Here is a tiny trained network, its code and every weight. The questions are about switching its units off for an input and a target symbol, where a switched-off unit gives its printed mean instead of its output.

import numpy as np


def w(rows, s, z=0):
    codes = np.array(rows[::2]) - 128.0
    scale = np.full(codes.shape[1], s)
    scale[-1] = z or s
    return codes * scale


def f(y):
    return y / 2 * (1 + np.tanh(0.7978845608 * (y + 0.044715 * y**3)))


def softmax(a):
    e = np.exp(a - a.max(-1, keepdims=True))
    return e / e.sum(-1, keepdims=True)


def log_softmax(a):
    a = a - a.max(-1, keepdims=True)
    return a - np.log(np.exp(a).sum(-1, keepdims=True))


def net(x, mask):
    ids = ['αζμξπω'.index(c) for c in x.split()]
    T = len(ids)
    res = E[ids] + P[:T]
    u = 0
    for l in range(3):
        q, k, v = (res @ M[l].T for M in (Q, K, V))
        z = softmax(np.where(np.tri(T) > 0, q @ k.T / 4**0.5, -1e9)) @ v
        res = res + np.where(mask[u], z, O[l][:, -1]) @ O[l][:, :-1]
        u += 1
        y = f(res @ A[l][:, :-1].T + A[l][:, -1])
        res = res + np.where(mask[u : u + 8], y, B[l][:, -1]) @ B[l][:, :-1]
        u += 8
    return log_softmax(res[-1] @ U[:, :-1].T + U[:, -1])


Q, K, V, O, A, B = {}, {}, {}, {}, {}, {}
E = w([
[78,171,189,124,114,230],'α',
[147,193,210,162,196,182],'ζ',
[93,155,89,126,151,196],'μ',
[106,116,5,39,170,85],'ξ',
[93,247,60,153,109,159],'π',
[59,133,198,121,147,98],'ω',
],0.016)
P = w([
[172,173,102,215,164,174],'0',
[129,132,139,252,36,115],'1',
[92,180,71,130,134,144],'2',
[140,41,162,244,139,109],'3',
[90,199,171,83,128,89],'4',
[111,70,99,254,151,83],'5',
],0.0085)
Q[0] = w([
[189,103,118,181,78,130],'0.h1',
[172,167,209,53,77,88],'0.h1',
[152,1,146,209,137,136],'0.h1',
[222,106,130,120,105,97],'0.h1',
],0.0096)
K[0] = w([
[140,114,118,144,45,95],'0.h1',
[136,147,117,16,93,205],'0.h1',
[229,89,142,149,61,78],'0.h1',
[148,153,139,137,2,136],'0.h1',
],0.009)
V[0] = w([
[69,60,32,99,133,6],'0.h1',
[82,212,160,46,96,147],'0.h1',
[121,145,115,137,114,1],'0.h1',
[81,151,77,30,83,163],'0.h1',
],0.0069)
O[0] = w([
[87,178,121,199,118,173,8],'0.h1',
[97,66,150,168,64,89,150],'0.h1',
[93,109,187,155,169,119,69],'0.h1',
[233,21,167,245,156,151,99],'0.h1',
],0.011)
A[0] = w([
[26,172,94,142,136,147,91],'0.n1',
[64,91,126,137,169,51,74],'0.n2',
[165,7,185,169,118,187,54],'0.n3',
[120,90,96,128,184,209,228],'0.n4',
[75,129,83,142,70,106,42],'0.n5',
[175,10,110,118,134,111,46],'0.n6',
[151,77,193,127,112,2,163],'0.n7',
[123,118,17,122,200,100,7],'0.n8',
],0.0077,0.002)
B[0] = w([
[136,72,179,81,140,136,210],'0.n1',
[255,91,115,110,71,115,168],'0.n2',
[92,142,79,80,103,87,154],'0.n3',
[158,112,196,130,64,181,198],'0.n4',
[81,117,166,48,147,160,155],'0.n5',
[103,111,156,67,151,132,139],'0.n6',
[61,120,58,153,157,160,250],'0.n7',
[188,152,177,128,165,117,242],'0.n8',
],0.0088,0.002)
Q[1] = w([
[171,157,2,126,76,172],'1.h1',
[157,98,107,63,155,64],'1.h1',
[156,126,102,187,98,55],'1.h1',
[110,168,35,139,87,177],'1.h1',
],0.0084)
K[1] = w([
[67,83,105,124,244,46],'1.h1',
[175,183,142,120,81,142],'1.h1',
[79,198,154,216,110,154],'1.h1',
[166,255,133,125,192,29],'1.h1',
],0.008)
V[1] = w([
[87,220,159,169,155,102],'1.h1',
[120,2,194,157,166,156],'1.h1',
[147,59,60,112,149,139],'1.h1',
[198,124,184,105,127,146],'1.h1',
],0.0096)
O[1] = w([
[98,49,185,86,241,83,76],'1.h1',
[79,146,2,74,180,153,2],'1.h1',
[223,157,90,109,114,76,136],'1.h1',
[57,187,66,66,141,129,193],'1.h1',
],0.0077,0.0065)
A[1] = w([
[165,158,115,204,129,68,111],'1.n1',
[70,105,183,130,187,121,207],'1.n2',
[146,96,146,210,124,161,12],'1.n3',
[117,199,148,182,116,77,166],'1.n4',
[104,91,127,255,75,174,180],'1.n5',
[164,15,122,101,204,54,162],'1.n6',
[195,55,59,89,199,57,171],'1.n7',
[85,174,88,156,199,39,2],'1.n8',
],0.0073,0.0039)
B[1] = w([
[222,37,188,116,141,91,123],'1.n1',
[148,79,53,51,87,212,253],'1.n2',
[80,132,119,81,146,61,97],'1.n3',
[254,95,113,44,219,232,213],'1.n4',
[234,112,35,123,45,120,188],'1.n5',
[106,146,89,130,6,171,173],'1.n6',
[88,176,165,204,61,143,171],'1.n7',
[137,132,41,87,120,143,104],'1.n8',
],0.0068,0.0028)
Q[2] = w([
[90,115,35,153,109,52],'2.h1',
[231,211,74,40,147,255],'2.h1',
[111,177,66,54,62,175],'2.h1',
[149,144,102,66,104,44],'2.h1',
],0.0055)
K[2] = w([
[75,171,120,96,67,152],'2.h1',
[144,184,71,120,184,255],'2.h1',
[136,120,16,129,158,167],'2.h1',
[177,125,157,158,76,80],'2.h1',
],0.0052)
V[2] = w([
[59,214,79,48,2,200],'2.h1',
[143,147,153,166,184,117],'2.h1',
[61,62,114,79,97,169],'2.h1',
[130,163,49,125,202,178],'2.h1',
],0.0078)
O[2] = w([
[144,131,134,139,188,38,251],'2.h1',
[164,121,158,112,152,189,90],'2.h1',
[146,101,88,163,244,120,128],'2.h1',
[1,166,171,141,115,132,121],'2.h1',
],0.0093,0.013)
A[2] = w([
[126,93,152,223,140,147,44],'2.n1',
[69,187,161,87,77,85,250],'2.n2',
[74,65,106,142,165,217,18],'2.n3',
[136,119,66,101,176,142,45],'2.n4',
[193,102,123,255,184,186,126],'2.n5',
[32,139,134,200,131,155,86],'2.n6',
[86,143,147,82,157,148,3],'2.n7',
[117,164,176,141,140,160,116],'2.n8',
],0.0091,0.0038)
B[2] = w([
[95,186,65,70,1,11,119],'2.n1',
[61,136,162,152,173,207,254],'2.n2',
[151,77,129,178,95,164,148],'2.n3',
[143,168,195,93,102,100,130],'2.n4',
[153,123,97,116,91,37,137],'2.n5',
[87,124,134,89,61,45,152],'2.n6',
[172,142,129,97,134,128,141],'2.n7',
[155,147,60,118,78,137,141],'2.n8',
],0.0081,0.0089)
U = w([
[181,90,93,154,171,101,182],'α',
[130,169,125,13,64,77,1],'ζ',
[182,211,175,242,94,85,149],'μ',
[203,156,3,123,106,207,158],'ξ',
[212,110,166,95,73,116,60],'π',
[182,136,212,190,181,165,236],'ω',
],0.0059,0.0035)

Each question gives the input, a string of symbols that net reads in full, and the target symbol t.
The units are the heads (4 rows each of Q, K, V and O) and the neurons (one row each of A and B). Each row of codes is followed by its name. A weight is (code - 128) times the scale printed after its matrix; where a second scale follows, it is the last column's (O, A, B and U).
mask holds one flag per unit, layer by layer, with each layer's heads first. A switched-off unit (its flag False) gives its mean, the last column of its rows in O or B, instead of its output. The means were averaged over made-up inputs and are rounded, as every weight is.
A unit's drop is (log p(t) with every unit on - log p(t) with that unit switched off) / (log p(t) with every unit on - log p(t) with every unit switched off).
The circuit of an input: a set's keep is (log p(t) with only the set's units on - log p(t) with every unit switched off) / (log p(t) with every unit on - log p(t) with every unit switched off). Starting from the 12 units with the biggest drops (on a tie, the unit counted first), units are removed one at a time, each time the one whose removal leaves the highest keep (on an exact tie, the one counted first), for as long as the keep stays at least 0.8.
units of the circuit, in order: the units of the circuit, biggest drop first
most important unit: the unit with the biggest drop
top k neurons: the k neurons with the biggest drops, biggest first
k most important neurons of layer l: the k neurons of layer l with the biggest drops, biggest first
drop of u: that unit's drop, to one decimal
input α ω μ ζ ζ π, target ω: top 2 neurons => [2.n2; 2.n6]
input ζ α ω μ ω, target α: units of the circuit, in order => [2.h1; 0.n7; 0.n8]
input ω ξ ω α ζ, target α: units of the circuit, in order => [0.h1; 1.h1; 2.h1; 1.n2]
input π α π ξ ζ, target ξ: units of the circuit, in order => [2.h1; 1.h1; 0.h1]
input π ξ ζ α, target ξ: units of the circuit, in order => [2.h1; 0.h1; 1.h1; 1.n5]
input α π π, target π: most important unit => 1.h1
input ξ ζ α ζ, target ζ: top 2 neurons => [2.n6; 0.n4]
input ζ α μ ξ, target μ: units of the circuit, in order => [1.n7; 0.n8]
input α ξ ζ α α μ, target μ: units of the circuit, in order => [1.h1; 0.h1; 2.h1]
input α ω α α ξ, target μ: units of the circuit, in order => [1.n7; 2.h1; 1.h1; 0.h1]
input ω ζ ω π, target α: 2 most important neurons of layer 1 => [1.n2; 1.n6]
input π ξ α, target ξ: units of the circuit, in order => [0.h1; 2.h1; 1.h1]
input μ ζ π α ζ μ, target ω: 2 most important neurons of layer 0 => [0.n4; 0.n8]
input ξ ζ ω α, target ζ: most important unit => 2.n6
input ω ζ α ξ ζ, target α: 2 most important neurons of layer 2 => [2.n2; 2.n5]
input ω α α, target α: top 2 neurons => [1.n2; 2.n2]
input ζ μ ω π ζ μ, target π: top 2 neurons => [2.n2; 0.n4]
input ξ ζ α ζ ζ ζ, target ζ: top 2 neurons => [0.n4; 2.n6]
input ζ ζ π ζ, target π: drop of 2.n2 => 0.2
input ζ μ α ζ π, target π: drop of 1.h1 => 1.0
input μ μ π, target ω: drop of 0.n8 => 0.1
input μ μ μ ζ μ, target ω: most important unit => 2.n2
